-.30,-.21,-.51,-.04
-.02,.21,.31,-.23
-.20,-.10,-.59,-.15
-.69,-.13,-.33,.09
:
.21,.31
-.10,-.59

-.44,.33,.17,.04
-.58,.24,.07,.00
-.61,-.21,-.22,-.31
.01,.35,.18,.12
:
.24,.07
-.21,-.22

-.14,-.52,-.48,.29
.41,-.31,.46,-.40
.16,.33,-.27,-.31
:
-.31,.46
.33,-.27

.35,.42,.05
.21,.53,-.05
.19,-.41,.28
.23,-.36,.36
-.35,-.44,-.05
:
.53,-.05
-.41,.28

-.59,-.62,.38,.19
.23,.18,-.41,-.43
.05,.09,-.16,-.17
.07,.12,-.27,-.24
-.50,-.40,.61,.63
:
.18,-.41
.09,-.16

-.36,-.08,-.34
.68,-.04,-.34
.46,-.04,-.35
.65,.14,-.40
:
-.04,-.34
-.04,-.35

.33,.28,.20,-.66,.20
-.33,-.32,-.47,.45,-.28
.32,.27,.16,-.68,.18
-.21,-.26,-.73,-.05,-.35
.10,.20,.71,.32,.28
:
-.32,-.47
.27,.16

-.15,.26,-.49,-.37
-.61,-.24,-.10,-.08
.33,.48,.06,-.35
:
-.24,-.10
.48,.06

.20,.01,-.35,-.48
.26,-.02,-.40,-.53
.34,-.08,-.46,-.59
.23,.00,-.37,-.50
:
-.02,-.40
-.08,-.46
---
.02,-.70,-.22
.39,.08,.08
-.35,-.48,-.10
:
.39,.08,.08
.02,-.70,-.22
-.35,-.48,-.10

.54,.45,.16,-.33,.00,.30,.16
.47,.39,.10,.37,-.05,.35,.39
-.21,.09,-.18,-.12,.05,-.12,.19
-.15,.43,.14,.03,.05,.13,.15
.35,.35,.07,.24,-.06,.21,.23
-.37,-.18,-.45,.21,.18,-.63,-.29
-.07,.07,-.20,-.29,-.20,.11,.13
:
.54,.45,.16,-.33,.00,.30,.16
.47,.39,.10,.37,-.05,.35,.39
.35,.35,.07,.24,-.06,.21,.23
-.07,.07,-.20,-.29,-.20,.11,.13
-.15,.43,.14,.03,.05,.13,.15
-.21,.09,-.18,-.12,.05,-.12,.19
-.37,-.18,-.45,.21,.18,-.63,-.29

-.17,.18,.31,.00,.03,.51,.09,-.30,-.14,-.46
-.12,-.20,.04,-.42,.34,.35,-.52,-.16,-.37,-.14
.15,-.09,-.12,.21,.32,-.04,-.08,-.19,.48,-.01
-.04,-.02,-.42,-.06,-.40,.29,-.47,-.44,-.09,.27
.30,.32,-.30,.09,-.13,-.03,-.22,.21,-.28,.09
.44,-.07,-.35,-.50,-.25,-.49,-.51,-.28,-.31,.03
-.44,-.40,.20,-.23,.36,-.20,-.26,-.36,.42,.33
:
.44,-.07,-.35,-.50,-.25,-.49,-.51,-.28,-.31,.03
.30,.32,-.30,.09,-.13,-.03,-.22,.21,-.28,.09
.15,-.09,-.12,.21,.32,-.04,-.08,-.19,.48,-.01
-.04,-.02,-.42,-.06,-.40,.29,-.47,-.44,-.09,.27
-.12,-.20,.04,-.42,.34,.35,-.52,-.16,-.37,-.14
-.17,.18,.31,.00,.03,.51,.09,-.30,-.14,-.46
-.44,-.40,.20,-.23,.36,-.20,-.26,-.36,.42,.33

.52,-.31,.12,.08,.30,.22,.48,.23,-.19,.03,.18
.05,.02,-.13,-.07,.00,.17,.10,-.14,-.14,-.12,-.08
.01,.19,.16,.03,.09,.32,.11,-.19,-.21,-.16,-.01
.11,-.04,-.03,-.01,.08,.15,.13,-.04,-.19,-.15,.05
-.54,.56,.19,-.04,-.22,.21,-.37,-.41,-.02,-.20,-.17
.17,.02,-.30,.05,-.07,-.20,.09,-.04,.27,.11,-.10
-.22,-.10,.31,-.04,-.01,-.10,-.24,.20,-.15,.02,.20
-.39,.16,-.06,-.06,-.22,-.11,-.34,-.13,-.04,-.02,-.10
:
.52,-.31,.12,.08,.30,.22,.48,.23,-.19,.03,.18
.17,.02,-.30,.05,-.07,-.20,.09,-.04,.27,.11,-.10
.11,-.04,-.03,-.01,.08,.15,.13,-.04,-.19,-.15,.05
.05,.02,-.13,-.07,.00,.17,.10,-.14,-.14,-.12,-.08
.01,.19,.16,.03,.09,.32,.11,-.19,-.21,-.16,-.01
-.22,-.10,.31,-.04,-.01,-.10,-.24,.20,-.15,.02,.20
-.39,.16,-.06,-.06,-.22,-.11,-.34,-.13,-.04,-.02,-.10
-.54,.56,.19,-.04,-.22,.21,-.37,-.41,-.02,-.20,-.17

.03,.01,.17,-.02,.00,-.09,-.21,.10,.21,-.13,.13,-.02,-.04,.28,-.16,-.23
-.07,.03,-.44,-.01,-.08,.24,.16,-.17,-.19,.12,-.14,.02,.13,-.22,.18,.25
-.01,.03,-.08,-.18,-.03,.12,-.18,-.10,.00,.11,.04,-.13,.01,.09,-.13,-.07
.11,-.03,.62,-.10,.20,-.33,-.14,.24,.10,.00,.17,-.06,-.21,.12,-.12,-.25
:
.11,-.03,.62,-.10,.20,-.33,-.14,.24,.10,.00,.17,-.06,-.21,.12,-.12,-.25
.03,.01,.17,-.02,.00,-.09,-.21,.10,.21,-.13,.13,-.02,-.04,.28,-.16,-.23
-.01,.03,-.08,-.18,-.03,.12,-.18,-.10,.00,.11,.04,-.13,.01,.09,-.13,-.07
-.07,.03,-.44,-.01,-.08,.24,.16,-.17,-.19,.12,-.14,.02,.13,-.22,.18,.25

-.38,.11,-.21,.04,-.09,.20,.15,-.09,.00
.35,.01,.00,-.22,.19,-.42,.02,.09,.12
-.35,.02,-.13,.14,-.29,-.15,.12,.17,-.10
-.31,-.16,-.52,.08,.36,.10,.50,.41,-.48
-.24,.04,-.21,-.07,.20,.26,.22,.04,-.10
.00,-.08,.31,.09,-.58,-.23,-.30,-.27,.25
:
.35,.01,.00,-.22,.19,-.42,.02,.09,.12
.00,-.08,.31,.09,-.58,-.23,-.30,-.27,.25
-.24,.04,-.21,-.07,.20,.26,.22,.04,-.10
-.31,-.16,-.52,.08,.36,.10,.50,.41,-.48
-.35,.02,-.13,.14,-.29,-.15,.12,.17,-.10
-.38,.11,-.21,.04,-.09,.20,.15,-.09,.00
---
.00,.29,-.62
.52,-.25,.07
-.26,-.36,.03
.01,.61,.63
:
.00,.29
.52,-.25
-.26,-.36

-.13,-.04,.15,-.45
-.01,-.29,-.30,.10
-.31,.14,.05,.06
.63,-.66,-.30,-.03
:
-.13,-.04
-.01,-.29
-.31,.14

-.26,-.02
-.29,-.04
-.69,.00
.37,.07
-.14,-.02
:
-.26,-.02
-.29,-.04
-.69,.00

.11,.32,-.50
.24,.24,-.43
-.43,-.49,-.16
-.56,.52,.55
:
.11,.32
.24,.24
-.43,-.49

-.10,.26,.06,.37,-.18
-.03,.21,-.30,-.36,.29
-.19,-.10,.01,.07,.04
-.55,.24,-.13,.64,-.06
:
-.10,.26
-.03,.21
-.19,-.10

-.48,.60,.01
-.16,.44,.00
.14,-.54,.07
-.42,.63,.06
:
-.48,.60
-.16,.44
.14,-.54
---
-.43,.08,-.16,-.32
-.39,.05,-.27,-.58
-.68,.08,.23,-.05
-.07,.26,-.12,-.16
:
-.43,.08
-.39,.05

.62,.20
-.15,-.19
.45,-.54
-.17,.40
-.20,-.13
:
.62,.20
-.15,-.19

.12,-.36,.64,-.07
.13,-.39,.68,-.07
-.01,-.08,.25,-.08
-.03,.01,.09,-.07
:
.12,-.36
.13,-.39

.12,.22,-.03,-.23,.04
.17,.01,.56,.44,-.50
.00,.37,.23,-.41,.16
.45,-.11,.14,.30,.39
-.10,-.22,.32,.14,.13
:
.12,.22
.17,.01

.48,.38
.16,.04
.21,.70
:
.48,.38
.16,.04

-.08,.30,.06,-.46,-.55
-.05,-.57,-.18,.37,-.20
.08,.35,.23,-.14,-.45
:
-.08,.30
-.05,-.57
